Group and class of each row:
[  8  16 -10  -4  16  -8 -13   0 -11   2  17  -4 -23   0  -2   2   3  -6
  -3  -4   3 -11   3  -8  18  -2 -29   2 -23   3  -5   0  -5   5 -14  13
  14   0   0   8  19   6  -8  18  -3   0   1  13  -3   9   7  10  11  -3
   8   1  -6   7  14  -6  10   0 -16   6  15  19   1 -23  -8  11  -7  -7
 -17  -1]
J J255
[  7  14 -12  13 -29 -25 -12 -26   9  11 -19 -10  -7 -15  -3   4   3 -10
 -22 -15 -10 -13  10  -5  28  -9 -77   5  -6   9  -3  14  -9 -19  28  18
 -18  -8  10   0 -19   8 -12  18 -12  11 -33  15  15   9   9 -38   3   7
  14 -12   8  19   3   5  -6  11 -15   8  21 -33  11  -5  -7   0  25  -4
  11  19]
U J102
[  4 -19   2   6  19 -10 -72  11 -26  22 -18   7   5   4  -6  -4   7   2
   1  14   5  -6   6   0  15 -24 -42 -13 -22 -14  -9  10  -5  -8   7   6
  -1  16   5  23   9   7  32   2 -16   5 -27   0   9   7 -15   5 -14  -4
   0 -18 -13   5  -1  17 -35   1 -13  20 -10  25   3   6  12  -1 -26  -5
  10  -9]
K J108
[ -1  13  -3   9 -16 -29  -8 -17  16  33  -3   1 -12 -13  -7   6   2  -9
  -2  -6 -24  -2  20  -5  11  -8 -52  -2   2  16  -3   7  -8 -12   7  32
 -15 -20  16  -9 -14  11  29  15   9   7 -17   7   1  11   6  20 -26   7
   5 -14  23  32   5   2   0  -6 -21  -7  26 -22   0  -3  -1  -3  40 -13
   6  18]
U J102
[ -4  17  -5  -1   9  -2 -20  -8 -19  -3  16 -19   0 -10 -12   1   7  -5
  -6  -4   6  -6   3  -4  17   4 -25  -2 -23   8   4  15  -3   1  -5  11
   9   4   7   0   4  -3 -21  14   3  -2  -2  11 -11   4   1   3  14   0
  15   6   0  15  17  -5  14  16  -8   5   6  36   3  -3 -14 -18  -8 -12
  -8   1]
J J255
[ -1   6   0  17 -24  -3   5   0  17  20 -18   0  -6   1  -7   3   5 -10
 -15  -3  -1  -2  15   0   7  -6 -74   2  -2  17   6  18   5 -24  35  16
  -3  10   7  11 -18   5  -7  10 -13   3 -28  17   4   9   8  -4   0  -6
  25  -6 -11  26   8   5  -3   4  -9  15  27 -41   3   1  -1  -8   5 -21
   9  29]
U J102
[  1   4  -7   3  21  -5  -7  -8 -28   4   2  -6 -13   0 -11   5   3   1
  -3  -6   9  -9  12  -8   6  13 -25   8 -20  28   2   8 -11  -4  -5  16
  -1 -16   4   9   9   6  10   5  12  -5  -4  18 -11 -21  12  10   6 -14
   6   6   5   9  16   9  -2   9 -14  17  16  38   3  -9  -1  -9 -14  -7
  -8   0]
J J255
[ -4  11  -8  -3 -11 -35   3 -41  30  14  -1 -12  -4   3   0   0   1  -1
  -2 -13 -12  -1  10   1   9 -12 -41  19  13   0 -16 -13  -5 -15  24  19
  -1 -19   9   0 -24  11  20  18  -8   4 -14  -5 -16   7   6  -1 -11  -5
 -14  -3  -6   1  -4  -2   3   2  -1   6  20 -19  -4   7   3  11  45  -6
   6  17]
U J13
[ 12   4 -17  -5  43   0 -40  30 -50  -4  12  -3 -12  -3   5  -3  16  12
   0  -2  23  -6  -6 -11   6 -17 -48  -8 -33   5   3  15 -12  -3 -11  11
  11   7   3  31  21  -6   8  14  10  10   0  19   0 -17  13   5  13  -7
   1  -7  -5  21   6  12   2  -9 -22  27   5  36   7 -14  -4 -10 -38  11
 -16 -23]
J J631
[ 23   9  -3   2  23 -12 -33  21 -15  -3  23  13 -12   0  -2  -1  -1   8
   2   0   5   3  21  -9   9 -25 -38   2 -36  -9  -8   0  -4   0  -8  21
  15  -8   7  35  15   9  12   4  18   0 -16  24  -5   1  -5   7  -1 -12
  -4   7  -7  20   8   5  25 -11 -20   8  13  28  -7  -2  -5  -9 -11  11
 -22  -6]
J J141
[ 12  15 -13  -3  35 -15 -64   8 -25   4  19  -2 -11  -2  -8  -3   6   8
  -8  -9  10 -18   0  -8  30 -52 -67  11 -41 -20  -7   9  -7  -4   3   5
  32  16   2  22   9  10  -2  20  -9   1 -10  14   5  14   3   7   8  -4
  -3   1 -27  16   1   8  -3   3 -12  25  -4  40  -3   5 -13 -18 -30  -2
 -14  -3]
J J631
[ 17   1  -5 -17  15 -25 -32   3 -15   1   6   8 -11  -8  -2  14  10   9
  -1  -9   6  -5   7 -14  14 -20 -67   7 -29  -1 -16 -14 -12  -3  -1   4
   3  -2   7  28   8   5  11  -6   9  -4 -13  23   4 -24  12   1   6  -8
  -7  -4   0  10   0   4  13  -9  -7  23  17  17   2   2  -9   1 -15  15
 -10  -3]
J J141
[ -1  15 -14   2  11  -6  26 -11   6   2  15  -4  -8   1   1   6   2   4
 -25  -6  14   9   6  -4   9  -5 -35  23 -12  39  -2  -4  -4 -14   6  15
   6 -15   2  12 -15   4 -10  11   9   1   4  19  -4  -5   9   1   4  -7
   5  11   2  11   6  -7  20   1 -15   3  13   2  -2   2  -7  -6   4   5
 -15   2]
U J274
[ -7  15 -18  -9 -19 -17  19 -21 -29  -8   8 -15  -9  -2   2   5  -2  20
  -8  -8  -4 -15  -6  -9  10   5 -32  10  -4  14   3   0  -3   0   3  11
  12  -4   4   4  -5   1  -7  14  -6   6  19   1   4   5  12  -5  10   0
  18   8  15   6   9  -7  17   3 -10   3  13  -8  -4  -3 -11  -4  17   1
  -9  -5]
U J274
[  0  -2   5  14 -39   3 -19  18  14  22 -10  11  -7 -10  -6   5   3 -13
  -5 -16 -19   3  19   6   7   1 -36 -13   4   2  -9  26  -6 -15  14  25
 -34   5   9  -2 -18   2  14   6   5  -2 -21  15   4   4   7  11 -14   0
  14 -17  11  14   4  -1 -15  -2 -17 -10  16 -25   6 -11 -14   6  20 -18
 -10   8]
Z J625
[ 13  10 -16  -7  27  -4 -48   8 -32   0  28  -2 -12  -4  -1  -5   9   5
  -7  -1  15  -9  -2  -7  18  -5 -41   2 -38  -3 -10  15  -9 -10   2  28
  -2  -8   3  17  19   7  30  17   7   7 -26  15  -4   2   9   7   1 -12
   7  -2   3  20  20   9  -3   1 -19  24   6  45  -1  -1 -11 -13 -23   6
 -13 -11]
J J631
